9; 12; -22; -25; 6; -7; 11; 5; -26; 15; -3; 18; 25; -32; -25; -27
8; 17; -25; -28; 9; -5; 15; 9; -34; 19; -3; 21; 28; -42; -27; -34
18; 17; 16; 3; 11; 11; 10; 19; 13; 14; 13; 14; 21; 9; 11; 13
3; 2; -6; -22; 0; -5; 1; -2; -17; 5; -8; 9; 22; -22; -18; -16
->
8; 17; -25; -28; 9; -5; 15; 9; -34; 19; -3; 21; 28; -42; -27; -34
3; 2; -6; -22; 0; -5; 1; -2; -17; 5; -8; 9; 22; -22; -18; -16

3; -8; -8; -12; 7
-10; -34; -40; 26; 35
1; -23; -25; 17; 23
4; -32; -36; 10; 32
-10; -28; -34; 28; 31
-17; -4; -6; 5; 4
2; 36; 42; -23; -38
->
-10; -34; -40; 26; 35
4; -32; -36; 10; 32
-17; -4; -6; 5; 4

-32; -20; 5; -52
-33; -21; -9; -48
-33; -21; -2; -50
-32; -22; -22; -43
-33; -22; -16; -46
-30; -18; 19; -53
-30; -19; 12; -52
-24; -14; 40; -50
-26; -16; 33; -52
-28; -17; 26; -53
->
-33; -21; -9; -48
-32; -22; -22; -43
-30; -18; 19; -53
-24; -14; 40; -50
-28; -17; 26; -53

4; 57
1; 46
4; 55
15; -14
0; -55
4; -55
->
1; 46
15; -14
4; -55

-16; 14; -5; -26; -10
-11; 5; 13; 19; 0
10; -11; 1; 56; 16
26; -17; 4; 1; 5
->
-11; 5; 13; 19; 0
26; -17; 4; 1; 5

17; -34; 42; 48; 48; -18; -15; 26; -18; 28; -52; 11; -47; -16; 15; -5
38; 38; 28; 0; 22; -39; -10; 43; -25; -15; 36; 31; -26; 29; 4; 20
27; -46; -33; 25; -28; -27; 24; 25; -39; -11; 34; 38; 3; -22; 40; 25
46; -37; 16; 12; 25; 9; -35; 16; -4; 26; -39; 12; 12; -38; 49; -24
-29; -34; 49; -4; -9; 40; -9; 42; -13; 4; 15; -33; -6; 41; 13; -6
-7; 44; -38; 43; -8; -2; 51; 31; 7; -4; 31; -19; 48; -40; -5; 43
->
38; 38; 28; 0; 22; -39; -10; 43; -25; -15; 36; 31; -26; 29; 4; 20
46; -37; 16; 12; 25; 9; -35; 16; -4; 26; -39; 12; 12; -38; 49; -24
-7; 44; -38; 43; -8; -2; 51; 31; 7; -4; 31; -19; 48; -40; -5; 43
---
32; 41; -10
16; -40; 45
-12; -18; 36
52; 58; 58
14; -39; 19
->
32; 41
16; -40
-12; -18

40; 5; 19; 34
-5; 3; -12; 4
-25; -20; -24; -37
-28; -42; -29; -20
->
40; 5
-5; 3
-25; -20

21; 2
-31; 5
28; 0
-47; 4
-6; 3
->
21; 2
-31; 5
28; 0

15; 20; -6; 17; 16
33; 44; -25; 44; 40
-10; -12; 21; -17; -19
->
15; 20
33; 44
-10; -12

10; -1; 6; 5
35; 0; 9; 13
-44; 2; -12; -14
->
10; -1
35; 0
-44; 2

31; 38; -43; -35
31; 30; 29; -26
27; 29; -24; -29
->
31; 38
31; 30
27; 29

-18; -18; -5
-7; -6; 41
12; 10; -5
-6; 2; 2
->
-18; -18
-7; -6
12; 10
---
2; 0; 0; -1; 1
-2; 1; 1; -1; 1
3; -48; 5; -35; 27
->
0; 0
1; 1

13; -9; 41; 1; -3
11; -7; 36; -2; -3
14; -10; 44; 3; -3
17; -10; 49; 9; 0
11; -7; 36; -2; -3
->
-9; 41
-7; 36

-22; -5; -47; -26; -22
11; -1; 8; 58; 29
10; 6; 6; 59; 28
17; 10; 55; 11; 11
-7; 0; -9; -56; -26
->
-5; -47
-1; 8

20; -4; 29; -13; 36
-19; 10; -41; 22; -6
11; 4; 5; 10; 42
-4; 8; -26; 20; 35
20; -7; 31; -18; 16
->
-4; 29
10; -41

5; 3; -9; -7
-1; -1; -4; 2
0; 2; 43; 4
->
3; -9
-1; -4

17; 9; 19; 19; 27
48; 26; 10; 36; 7
42; 27; 16; 33; 18
-19; -17; -4; -17; 7
->
9; 19
26; 10

40; 42; 44; 50; 40
-27; -21; -32; -21; -35
-31; -22; -7; -14; -3
7; 14; 9; 19; 20
->
42; 44
-21; -32
